Here is a tiny trained network, its code and every weight. The questions are about switching its units off for an input and a target symbol, where a switched-off unit gives its printed mean instead of its output.

import numpy as np


def w(rows, s, z=0):
    codes = np.array(rows[::2]) - 128.0
    scale = np.full(codes.shape[1], s)
    scale[-1] = z or s
    return codes * scale


def f(y):
    return y / 2 * (1 + np.tanh(0.7978845608 * (y + 0.044715 * y**3)))


def softmax(a):
    e = np.exp(a - a.max(-1, keepdims=True))
    return e / e.sum(-1, keepdims=True)


def log_softmax(a):
    a = a - a.max(-1, keepdims=True)
    return a - np.log(np.exp(a).sum(-1, keepdims=True))


def net(x, mask):
    ids = ['ΔΛΞΣαβγεζμπτφψω'.index(c) for c in x.split()]
    T = len(ids)
    res = E[ids] + P[:T]
    u = 0
    for l in range(2):
        r = res
        for j in range(2):
            rows = slice(2 * j, 2 * j + 2)
            q, k, v = (r @ M[l][rows].T for M in (Q, K, V))
            z = softmax(np.where(np.tri(T) > 0, q @ k.T / 2**0.5, -1e9)) @ v
            o = O[l][rows]
            res = res + np.where(mask[u + j], z, o[:, -1]) @ o[:, :-1]
        u += 2
        y = f(res @ A[l][:, :-1].T + A[l][:, -1])
        res = res + np.where(mask[u : u + 4], y, B[l][:, -1]) @ B[l][:, :-1]
        u += 4
    return log_softmax(res[-1] @ U[:, :-1].T + U[:, -1])


Q, K, V, O, A, B = {}, {}, {}, {}, {}, {}
E = w([
[145,139,176],'Δ',
[55,32,120],'Λ',
[103,172,119],'Ξ',
[59,136,118],'Σ',
[13,132,93],'α',
[11,129,81],'β',
[61,152,115],'γ',
[212,77,26],'ε',
[86,58,158],'ζ',
[132,80,123],'μ',
[113,71,187],'π',
[125,184,114],'τ',
[63,183,83],'φ',
[198,234,117],'ψ',
[132,237,42],'ω',
],0.011)
P = w([
[159,78,172],'0',
[39,112,22],'1',
[96,62,54],'2',
[150,76,180],'3',
[43,140,31],'4',
[124,58,20],'5',
[147,76,183],'6',
[38,147,44],'7',
[131,59,9],'8',
[148,73,186],'9',
[31,140,41],'10',
[137,57,1],'11',
[140,76,194],'12',
[31,147,41],'13',
],0.0051)
Q[0] = w([
[106,187,93],'L0H1',
[79,187,232],'L0H1',
[253,123,131],'L0H2',
[82,64,88],'L0H2',
],0.02)
K[0] = w([
[161,229,85],'L0H1',
[54,251,191],'L0H1',
[239,71,45],'L0H2',
[48,45,216],'L0H2',
],0.016)
V[0] = w([
[72,246,161],'L0H1',
[111,120,179],'L0H1',
[170,93,62],'L0H2',
[89,94,167],'L0H2',
],0.012)
O[0] = w([
[1,131,232,16],'L0H1',
[162,87,147,93],'L0H1',
[188,146,71,128],'L0H2',
[82,70,108,252],'L0H2',
],0.0087,0.0031)
A[0] = w([
[54,201,51,121],'L0N1',
[230,125,235,255],'L0N2',
[72,137,44,104],'L0N3',
[120,7,155,148],'L0N4',
],0.015,0.0024)
B[0] = w([
[36,161,202,236],'L0N1',
[148,183,253,150],'L0N2',
[141,139,165,236],'L0N3',
[148,53,111,254],'L0N4',
],0.02,0.0086)
Q[1] = w([
[83,57,149],'L1H1',
[195,129,176],'L1H1',
[147,98,156],'L1H2',
[56,10,102],'L1H2',
],0.014)
K[1] = w([
[149,183,79],'L1H1',
[157,53,101],'L1H1',
[170,110,149],'L1H2',
[108,7,173],'L1H2',
],0.014)
V[1] = w([
[125,1,176],'L1H1',
[189,214,145],'L1H1',
[216,178,116],'L1H2',
[105,125,78],'L1H2',
],0.0046)
O[1] = w([
[27,154,252,249],'L1H1',
[206,154,78,55],'L1H1',
[61,159,91,2],'L1H2',
[78,84,147,66],'L1H2',
],0.003,0.0043)
A[1] = w([
[99,234,116,210],'L1N1',
[33,104,4,138],'L1N2',
[162,197,158,2],'L1N3',
[219,139,163,69],'L1N4',
],0.013,0.0054)
B[1] = w([
[218,95,24,251],'L1N1',
[12,253,19,165],'L1N2',
[18,216,158,165],'L1N3',
[205,204,200,156],'L1N4',
],0.013,0.015)
U = w([
[154,103,223,128],'Δ',
[185,2,140,80],'Λ',
[195,158,144,101],'Ξ',
[14,125,212,77],'Σ',
[39,112,223,87],'α',
[72,157,222,95],'β',
[108,176,171,118],'γ',
[233,140,26,132],'ε',
[66,92,52,78],'ζ',
[119,100,97,254],'μ',
[147,64,113,173],'π',
[190,116,142,148],'τ',
[127,155,122,157],'φ',
[48,205,89,95],'ψ',
[37,193,122,104],'ω',
],0.0072,0.0084)

Each question gives the input, a string of symbols that net reads in full, and the target symbol t.
The units are the heads (2 rows each of Q, K, V and O) and the neurons (one row each of A and B). Each row of codes is followed by its name. A weight is (code - 128) times the scale printed after its matrix; where a second scale follows, it is the last column's (O, A, B and U).
mask holds one flag per unit, layer by layer, with each layer's heads first. A switched-off unit (its flag False) gives its mean, the last column of its rows in O or B, instead of its output. The means were averaged over made-up inputs and are rounded, as every weight is.
A unit's drop is (log p(t) with every unit on - log p(t) with that unit switched off) / (log p(t) with every unit on - log p(t) with every unit switched off).
The circuit of an input: a set's keep is (log p(t) with only the set's units on - log p(t) with every unit switched off) / (log p(t) with every unit on - log p(t) with every unit switched off). Starting from all 12 units, units are removed one at a time, each time the one whose removal leaves the highest keep (on an exact tie, the one counted first), for as long as the keep stays at least 0.8.
circuit, biggest first: the units of the circuit, biggest drop first
k most important neurons: the k neurons with the biggest drops, biggest first
top k neurons in layer l: the k neurons of layer l with the biggest drops, biggest first
which heads matter: for each layer, one digit per head in row order, 1 if its drop is at least 0.15 and else 0, layers parted by /
input ω ζ ψ ζ ψ, target ε: which heads matter	11 / 10
input π π ω Σ π γ ζ ζ ζ, target ζ: circuit, biggest first	L0N2, L1N2, L0N4, L0H2
input Ξ ω ψ ζ ψ π γ α ε β Δ ζ, target ε: circuit, biggest first	L0H1
input π ε Λ Ξ ε Λ Δ ζ ζ ζ ζ Λ π, target Δ: which heads matter	10 / 00
input Δ γ Λ ψ, target γ: top 3 neurons in layer 1	L1N3, L1N1, L1N4
input ζ γ α, target α: 2 most important neurons	L0N3, L1N2
input ε π ζ β ω π π ζ π π ζ β, target ε: which heads matter	10 / 10
input ε τ φ α π π ω ζ τ π ζ γ, target ε: which heads matter	10 / 10
input γ Ξ ε γ ω ψ ζ ζ Δ β ω Ξ, target ε: circuit, biggest first	L0N4, L1N1, L0H1
input ω Λ Δ ω ζ ζ Ξ π, target ζ: 4 most important neurons	L0N2, L1N2, L0N3, L0N1
input Δ α Ξ γ ε π, target ε: 2 most important neurons	L0N1, L0N3
input ε ε Σ, target ε: 2 most important neurons	L0N4, L1N1
input ψ τ γ β, target α: which heads matter	10 / 00
input ζ ψ π ω Σ γ ζ ε ε γ Σ α, target ε: 3 most important neurons	L1N1, L0N4, L1N2
input Δ ε φ α π π ω Σ Σ Λ, target ζ: which heads matter	00 / 00
input ω π ε ζ τ β ζ ζ τ, target ε: circuit, biggest first	L0H1
input ω ζ β ζ ζ φ π β ζ ω ω Λ, target Λ: which heads matter	11 / 10
input π ζ Σ ω Λ ε φ α φ, target ε: 3 most important neurons	L1N1, L0N4, L1N2
input π ζ ζ ψ β ω ζ α ζ Ξ γ ζ, target ζ: 4 most important neurons	L0N2, L1N2, L1N1, L0N4
input μ ζ ψ Λ ζ τ, target ε: top 2 neurons in layer 1	L1N1, L1N3
input ε π ζ Ξ ω π π ω π ζ π ω α, target Σ: which heads matter	11 / 00
input ψ ω Δ μ π π π ω ω α Σ ε Σ, target ψ: 3 most important neurons	L0N2, L1N2, L0N3
input Ξ ζ ζ φ ζ π Σ, target ψ: 3 most important neurons	L0N2, L0N3, L1N2
